Each row has a class, written after it.
[-152 -248  341  214 -223  234   28 -327  110   30 -203  118  -19   87
    4 -248  134   14  109 -328  154 -197  124  253  109  -27  -91  -99
  386 -142 -188  -45    7 -527  -24  -39    6] -> k_983
[  62   -3    2   -3   97  -82  -73   47  -20   70  -13   50   40  107
  -40  168  -15   32  -77   60 -125   27  -14  -61  -35  -93   -3    6
    2   22  263  -78  147  -44  -39  -12 -126] -> k_857
[   4  -64  422 -142 -265 -309  -47   10  -80   96 -233 -135  253   13
  302 -153 -389  287 -138 -655   25   34  139  -68   21  132  -84  -11
 -561  264 -256  176 -203  205  -61 -155  107] -> k_806
[  36   90  -54  -25   46  127   69   16 -103  -44   62  -51   75   63
   12    3  136  120  -74 -146 -102  -14   16   -4    7   30  -87  -17
  -20   44  -62   57  -31  136  -35  -17  -61] -> k_793
[ 137  345 -263  252 -125  164  -45  134 -176 -318  209 -235 -114 -243
  -27 -269  278 -256   94  253  205  268   38 -133  124  304  -68 -186
  179  -36   72  199  -89  121  161  176  131] -> k_448
[ -57 -115   56    9   -7  101   45   14  -14  -99   29  139  -68   64
    8   78   33  -91  -10  134  -62   24 -112  155  -39   18  -16 -101
  128  -40  -64 -111  -82  -21    1   22  -34] -> k_806
[-141 -190  262   41 -132 -189   80 -163  111   88  -53  208  -71  130
   57   32 -157   39   36 -314  -37 -123  -84   25  -82   15  101 -134
  129  -13 -182  -72   35  -88   72 -191  103] -> k_983
[ -96   52   61  -46  -82  143   71  -57   -3  -98   32   90  -43   26
   64  -13  -82   63  127  -84  -78   12  -55   17  -44   70  -61 -116
  -22  -43 -217   49 -146   56   59   -7   91] -> k_973
[  12   12  -21   12  146   47  -84  -22   19   26   14   47    4  108
  -71   72   25   87  -43  -68  -44  -92  -20  -52  -68 -169  -22    2
   99   -4  182    4  138  -48  -49   37  -60] -> k_448
[ -62   19   34  -22  -60  -44   78 -114  115   -9   59   23 -129  -58
  -58   31 -163  -52  176   29  -30   12  -93   22 -104   82  124  -17
  139   31 -142  -87   44 -109  162 -113  140] -> k_612
[  41   24  -23   13  117    2 -107   79  -36    7   20   26    5   71
 -115  120    0  102  -59   25  -37  -20   40  -29   17 -137  -25   37
   89  -33  215    8  106  -32  -44   75 -118] -> k_26
[ -79  -44  171  125   32   -6  -23   54 -230 -112  -26   18 -101  -76
 -141   11   91 -222 -110  156    5   32   30  187  -34 -148   -3   29
  -25  -33  206 -162 -169  -35   33   35 -157] -> k_806
[ -66   30   55 -163   27   66  117   26  -66   13   50   33  -18  104
  -82   15 -102  200  -51 -129   29   62  -59   47  -58    3 -105  -67
   -7   88 -142    3   51   85   23  -69 -117] -> k_26
[  47  118  193 -150   45   44   84  -24  -98 -124  -20  -83  112   47
    8   -6  -24  139 -200 -384 -143   81  108  107   25   52 -155    5
  -80   63  -21   15  -79   64  -51 -112   14] -> k_622
[ -11  -30  250   19  -51  -89  -45   -5  -12  127  -15  -78  -12  139
   56  -52 -123  236   19 -378  -64   42   46   28   22  -97  -16  -26
  -21  108  -54   28  192   62  -75  -33   62] -> k_857
[  50   67  230  157   53  -56 -108  280   24   29 -340  -74  127  193
  -85  194  -17 -156 -316  173 -157  253  168  -81  180    8 -238    0
 -373  -47  409  -74  114   46 -309  101 -357] -> k_806
[ 140  138  -43  105  -54 -109   28   91   63  -67   52   51  -61   31
   43   81  -10 -154  -15  176  -96  116  -76  -68  -28  151  110  -91
   19  -33  110  -29  -76   37   29  -41   43] -> k_983
[  26  -26  312  -70 -162 -255   26  223  -64  140 -200   33   80  189
   35   49 -343  268 -218 -205  -63  216  104 -167   70  116  -89   10
 -515   93  -19  107   -7   98   95  -97  -98] -> k_793
[   0  -27  -20   49  -58  -41 -116   27  279   75 -260  108   56  -49
  -78  237 -244   18  170  361  182   27  -53  -93   50  -71  -93  -41
  -98 -202 -329   41  -64   -5  -69  237   77] -> k_204
[ 231 -249 -243  342   -8 -479   87  -60  212  552  187   55 -201   69
   20 -147  133 -163  420   60  119 -241 -128 -150 -233 -270  452  102
  185  120  299 -307  251 -118    9 -183  265] -> k_973
[  68  134  231   41  -58  -73  -10  120 -140  -28   13  -75  -37  137
  -49   84  -26   43  -28 -128 -105  222   41  -63  -70  144  -28 -126
   40   89  165   39   82  -24  112  -44  -66] -> k_622
[  66  -74  136   26  -11   37  -55  194   26   28 -195   71  197   98
  166  -77 -262   78 -115 -154   -8  388  249   99  463  172  -73  214
 -231  -41  -46  -20   26 -106 -374  -34  139] -> k_857
[ 141  -85   -4 -131  -73  176 -229 -230  260  -59  -79   71    5  322
  180  322 -150   10   -9   -1 -138 -334 -359 -166 -305 -148 -188  -86
 -316 -273  408   39 -103   57 -351  -18 -190] -> k_204
[  25  -96  -29 -110 -105 -390  283   18   75  197  239  228   -5  105
  -17  250   -2   -1   69 -107   33  -91 -341 -184 -343   62  244  -80
  226  126  -30 -189  138   58  122 -281  -13] -> k_858
[  46   39    6  -45    6  114   66  -23 -123  -74    3  -46   76   93
   24  -34  122  121  -98 -207 -101    9   63   11   10   25 -160  -35
  -41   32  -22   58  -75   96  -36  -22  -86] -> k_793
[-141   85  -24  -49 -173   15   71 -162  -20   -8  150   78  -18 -228
  183 -255 -152  -67  227  -81  256   71 -144  -26 -105  410   43 -129
  106   32 -135  -80 -115 -224    1  -38  165] -> k_858
[ -38  185 -263  -62  307   12  222  -10 -230 -148   92 -346   39  -58
 -162 -125  288  -95 -398   -6 -263  208  169 -240  -26 -127 -270  143
 -229  260  450 -135  136  148  258 -110 -103] -> k_793
[  62  -22   69  -98   30 -189  110 -119  -73 -100   71  -35  -57  143
   74 -129   53  -32   -3 -201  -41  -16  -23  -99 -121  -68  -57  -36
   38  133   99   -3   56  -30  182 -203   75] -> k_65
[  30   -7   14   47   86  -61  -57  -36  -31   58   -7   10   43   90
  -16   80   23   11    7  -60  -74   39   45  -65  -26  -73    1   33
   30    6  238  -88  125 -119  -37   -3  -37] -> k_858
[-237 -420  131 -157  160  508  -55 -499  -40 -172 -238  229  118  331
  287    0 -157  147  -86 -396 -174 -206  141  236   35 -457 -290  116
 -174 -311 -214  -40 -353 -124 -425   95  111] -> k_448
[ 124   92 -205  -95 -203  172  232   60  157   76  -70 -148   96   97
  -63   80  -46   72  -67   -9  100   72 -168 -115   68  394  -71 -153
  -80  -52 -130  -28   32   88  -51  -28 -241] -> k_857
[  60   19  -47  -34  118   11  -90    3   -7   22   -2   23    6   46
  -80  108  -34   11  -18   79  -62    4   -2  -32  -24 -110    5   56
   79  -12  207  -10   63  -89  -13   42  -46] -> k_65
[  10  -37   96   17   16   18  -15  -20  133 -104   43  175  -86    4
   29  120   28   66  -31   32    9 -179 -103  117 -142 -152   -1  -78
  113  -14 -118  -16   87  -21  -67  -58  -47] -> k_448
[  26 -393  179  -79  103    2 -124 -214  -90 -220 -188  101   56    7
   72 -118  222  147  102  -32   67  118  170  339  156 -268 -373   53
  -19 -108 -174  -87  -73  -49 -167  123   90] -> k_806
[ 151  -16   74  -82  118  122  -54   27   -9 -163  -23  -44    2  -15
  -98   -3   46  -97 -162  -14   44  -51  163  229  119 -191  -11  111
  378  -33  196   23   -1 -189 -109   32  -77] -> k_793
[-109  -67  157 -147  -40  691   92  -44  -55   51  -49  492  240 -106
   47   33 -229  286  101  -54   99  -29  147  387  157  126 -307   65
   21 -402 -398   -5 -312 -242 -517  212  -45] -> k_612
[  94  -22  -36  -76   13   66  116  -18  -77  -61   36   43   99  182
   44   19  130   91 -125 -153 -131    6  -28   28  -23   53 -126  -89
   11    1   -1  -31  -50  115  -62  -68 -103] -> k_973
[-144  171 -262   65  -95  430   47  -40  132 -151   16 -147   33  -97
  -56  154  269 -312   65  489  -96  -82 -379   -2 -216  362  -37 -293
   20   11 -262    8 -115  230   61  139 -220] -> k_612
[  33   12   17  -47   11   82   49  -10  -85 -147   44  -47   25  152
   25   13  192   72 -123 -152 -137  -38  -19   50  -52    4 -125  -83
   53   61  -69   32  -49  101   36  -53 -101] -> k_26
[ -28 -295  105   43  -39 -179 -149   37   60  318   52  279 -198  213
 -297 -347   23  191  197 -615  178 -265  244   43   97 -335  -77  117
  624 -112  372  149  203 -260 -107   53  -66] -> k_806
[ 225   84    5   18  194 -899  -99 -100   14  308  133 -233 -195  -95
 -189    2  280 -301 -235  -85 -101 -437  180 -102 -293 -660  409  381
  138  129  346 -111   87   31  207 -301   71] -> k_857
[-118 -288  163  -69  -20  159    1 -102 -118  113 -110  158    9  255
  -38 -191 -199  134  -64 -645  102  -78  195   81  246 -197 -151  -48
  160 -146  218   56  -66  -97 -183   -8    4] -> k_26
[ 294  172  -32 -147   35 -309   18   -4  115   44  186   22 -176  -90
  -60   89  -60 -118  104  162  121 -282  -92  -18 -391 -187  138   86
  105   41 -169   79  -68   51  182 -220  111] -> k_204
[  66   90   51 -179   -4 -365  162 -177 -230 -138   91  -38    5   92
   78  -11   29   40  -38 -198 -146  117  -40 -143 -121   68  -36  -30
 -141  113   14  -75 -129   60  253 -281   71] -> k_65
[  28  -34   -2  -78   29   88   79  -68  -34 -145   24   15   74  119
   59  -48  109  122 -123 -227 -118  -39   -6   56  -11   37 -217  -65
   14   11  -80   20  -48  118  -29  -58  -36] -> k_204
[  90  359 -160  -38  -85  -95    5  326 -257  153  261 -115  -21 -205
 -165  171   83  -90 -130  258   99   18 -127  -21 -108  279  183  -19
   54   45  -91  -39 -172  105   92  -31 -266] -> k_622
[ 164   86  -21 -137  -82 -133   92   42  -69 -123  117 -150   28  145
   96  -91  -84  -10    0 -163  -92   81  -20 -102   -3   86  -89  -42
  -41  144   -4   56  -71  130   74 -164   60] -> k_26
[-246  -92  -10   43   54  258  295 -261   83  111  -35  133  111   41
  219  -13 -119   85   83  -20 -162   19  -73   78   96  101  -26  -14
 -215 -131 -381 -296  -69  -79 -202    2  226] -> k_65
[ 201  228  -99  156  -90 -243  -68   -2 -206  -53  119  -47   -6 -173
   59   76   98 -204   60  -79   -2  307   46 -105   96  398  184   62
  112   33  281 -204  -88 -242   -9 -310  154] -> k_973
[-115 -176  501   16 -136  -69  -47  136  -32  266 -115  201  -10   74
  -22  -15 -337  276  171 -407   81  137  154  106    0 -119   -5   24
   83  -64  -90  112  -45   43 -224  195  123] -> k_204
[-124  -41   66  123  -55  -16 -144  104  179 -145   -1  220 -140 -223
 -185   24 -118  -59  153  432  265 -111 -119  237  -59  -99   79   37
  139 -108 -395   77  -41  -47   51  153   22] -> k_622
[  64 -318    2   94   -2   30 -265  -52   84 -136 -173  125  132  123
  221  165    1    1   97  463    5   58  -69  177  133   -4  -17  -11
  -32 -124 -294  -52  -37 -129 -148  182   38] -> k_806
[ 191   51  -46  102 -167 -107 -125  519   90  227  111  302   52  -84
  -41  353 -192  -27   95  587  215   50 -177  -31   -3  218  309   -8
  132 -188 -121   69  -88  -25 -111  240  -71] -> k_622
[ 222  -12 -208    2  -23 -467  221   59 -140   51  341 -155 -147   18
   77 -115  258 -199 -158  -77   32  120 -133 -117 -173  -36  294   75
   23  160  355 -177  -53  258   71 -259  121] -> k_622
[-219 -283  207   -5 -276 -227   74  198   33  139   72  130 -161  -40
 -155 -308 -122  -84  117 -131  122  -29  -36  151   34  124 -119  -83
  237  110  -89  -51  150   34   -9  -52 -201] -> k_857
[  45  360 -126  129 -184  276   81  303   57   86  -59 -285  223 -136
  -29  266   54   32  -94  297  -76  288 -181  -68  110  668   18 -220
 -322  -79 -157  -11  -70  371 -254  274 -251] -> k_622
[ 346   29    1  -15    9 -259  218  -27 -256  350  139 -118   37  395
 -145  -33  199   65 -174 -713  -58 -163  137 -307 -229 -211   40  213
  -20  183  458   -3  120  -43  156 -557 -129] -> k_983
[  16  -10  112 -163  -27 -173   37  -71 -120   -9   72  -46   -6  148
   59   23 -165   85  -57 -190  -63    4  -16  -34  -36   26   68  -35
   20   42   39   -3  -19    8   73 -137  -18] -> k_26
[ -48   89  152 -165 -290 -714  118  474 -188  280  288  285 -157   -7
 -115   41 -140   27 -109    7  330 -116 -216  -59   -5  160  335  -49
   91   33 -455   63 -148  204  256 -278 -159] -> k_26
[ 31   3   2  -3 149 -32 -35  71 -62  55  61  65  25 107 -38  87 -57  98
 -58 -42 -98 -20  10 -28 -17 -96  10   7  29  15 143 -16 108  48 -10  32
 -16] -> k_806
[  46   69   16  -20  173  -34 -123   15    0   11   15   58  -48   44
 -122  106  -67   42  -80   57  -23    9    9  -29  -66 -171   46   22
   97  -25  349    1  133  -63  -48   58  -80] -> k_448
[  32   11   39  -77   17   93   18  -19  -73  -78    8  -56   57   86
   25   -9  112  103 -117 -194 -100  -54   45   75  -19  -29 -118  -12
   17   48  -76   38  -87   52  -22  -30  -65] -> k_26
[-143 -125  289 -383   52  102  -38 -115   35   86  -97   83 -150  -44
 -384 -113  -27  129   72 -487  128 -239  181  386  146 -270  -59  124
  529 -162   -9   72  -55 -228   -7   -2 -137] -> k_612
[  25   10   15  -40   48  119   54  -13 -127 -132   59  -54   43   51
   38  -23  186   61 -138 -117 -142   -9   18   90  -18   -1 -118  -36
   34   68   41   -4  -39   87  -35  -21 -108] -> k_793
[ -65  140   75 -174  188  483 -212 -168  151 -385  -94 -349  -70 -133
   32  -12  455    5 -139  -51  -11 -155 -177  349  -34 -169 -239    0
    1  101 -121   -1   33   10 -173   17 -131] -> k_448
[  25   30   21  -44   -4   95   47  -10  -69 -124   30   10   58   78
   37   58  152   32  -80 -115  -92   11    5   43  -25   57  -84  -57
    7  -31  -78   29  -59   81   -3  -10  -68] -> k_858
[ -91   94 -175   66  168  -99   79  -34 -165  -55  105 -152  -26 -144
 -213 -171  526 -186 -200   53  -13 -364  -30  207  -95  -22   42   29
  147  141  -43 -158  -45   84  138 -111 -371] -> k_806
[-199  335  130 -246 -191    6  -68  125   54  121  -94 -422   85 -300
  -63  105 -340    4 -110  290  161   15 -229 -183  118  270 -107 -153
 -537  -51  -89   20  -17  208   23  172 -239] -> k_806
[ -87  202  213   72   33   49 -144  171 -144  -84  156    9 -157 -432
 -232  -42  -98 -108 -195   92   61 -172  124  259  -53 -142   87  212
  114   -8  369  -47  -63 -184   -7  -14 -199] -> k_204
[-232   32  245  204 -264 -165   16  132  118  244  -81  -40 -100  -27
  -23  -69 -313  -32   80 -206   53   -8   -5 -204   -1  226  121  -83
 -159  111 -309  124  105   39  258 -134  167] -> k_204
[ 158  238 -221 -191  186  201   59    8  189  205   44 -258  113  138
   -8  337   94   67 -151  273 -221  149 -257 -178  -55  237   35 -154
 -163  -39  289 -117  309  137  -61   90 -118] -> k_858
[ 233  -78    8  -42  199  -24 -164  301 -100   50  -44  156   30  132
  -24  199 -100   20  -37  529  -83  381  170   75   94 -106  -56  132
   11   22  120  -32  111 -165  -13   99  -74] -> k_983
[ -13 -332   65  200   64  -87 -124  -24  241  311 -185  177  -35  154
 -112  197  142   31   21   27   -2 -330   11   -5  -26 -452   26    6
   52 -180  143  -69  205  -19 -155  100 -122] -> k_983
[-207   31  215  -21  215  404 -266  -47   56 -286  -73 -205 -120 -311
  -80  -43  -39 -114  -73   75  -14 -100  101  327  127 -179   60   16
  182  -83  239  113   49  -28  -36  314   46] -> k_806
[ -17    1  -44  -44  161  -74    7  -45  -47   18   84   36  -31   68
  -73   26   90    0  -48  -74 -103  -91  -17  -21  -90 -178   20   58
   96   65  213  -66  134  -13   42  -99  -73] -> k_857
[ 120   -6  182  -15 -121 -214   63   20 -148   -8  167  122  -40   -1
   70   -5    6  131  -37 -289  -20    6  -38  133  -58  153   70  -69
  137   20 -258  -38  -94   48   87 -192  122] -> k_983
[-321 -276  445  124  -33  -48 -145  265  164  350 -206  129  -47  -64
   58  -11 -571  111  -72 -160  162 -371  243   22  141 -243  190  -12
 -170 -101 -256  168  236  -15   25  247   22] -> k_858
[ -44  -60  128 -193  349  172  -57  -73  150  305 -362   12  131  218
 -124  183 -317  393 -217 -386  -92 -121  361  -94   25 -593 -195  219
 -322  -10   57  103  209  -29 -154   37  -41] -> k_973
[  39   20   -2  -55   18  141   35  -34  -63 -163   -1  -13   76   81
   54   19  183   58  -81  -32 -127   -8    4   84    1   60 -161  -63
   -8    3 -117    5  -49   54  -17  -14 -116] -> k_612
[ -10  660 -126 -271  177   81   29  162 -128 -268  136 -461   46 -227
 -175  -97  510   52 -108   77 -216  214   -6  -70  -84  376 -359    9
  -87  384 -260  165   98  236  258 -107 -223] -> k_793
[-265 -389  434  249 -156  193 -195 -543  210 -198 -483   -1  -74  296
 -245  -86  318  -56  111 -251   26 -181  -20  268   -4 -300 -308 -141
  382 -204  225 -115  145 -486 -130  130 -319] -> k_857
[  31   19   -4  -16   30  117   51  -18 -103 -100    3  -15   76   75
   62   17  159   59  -80  -76 -120   35   24   35    1   55 -105  -44
   -9   25   -3   13  -67   64  -60   -1  -86] -> k_793
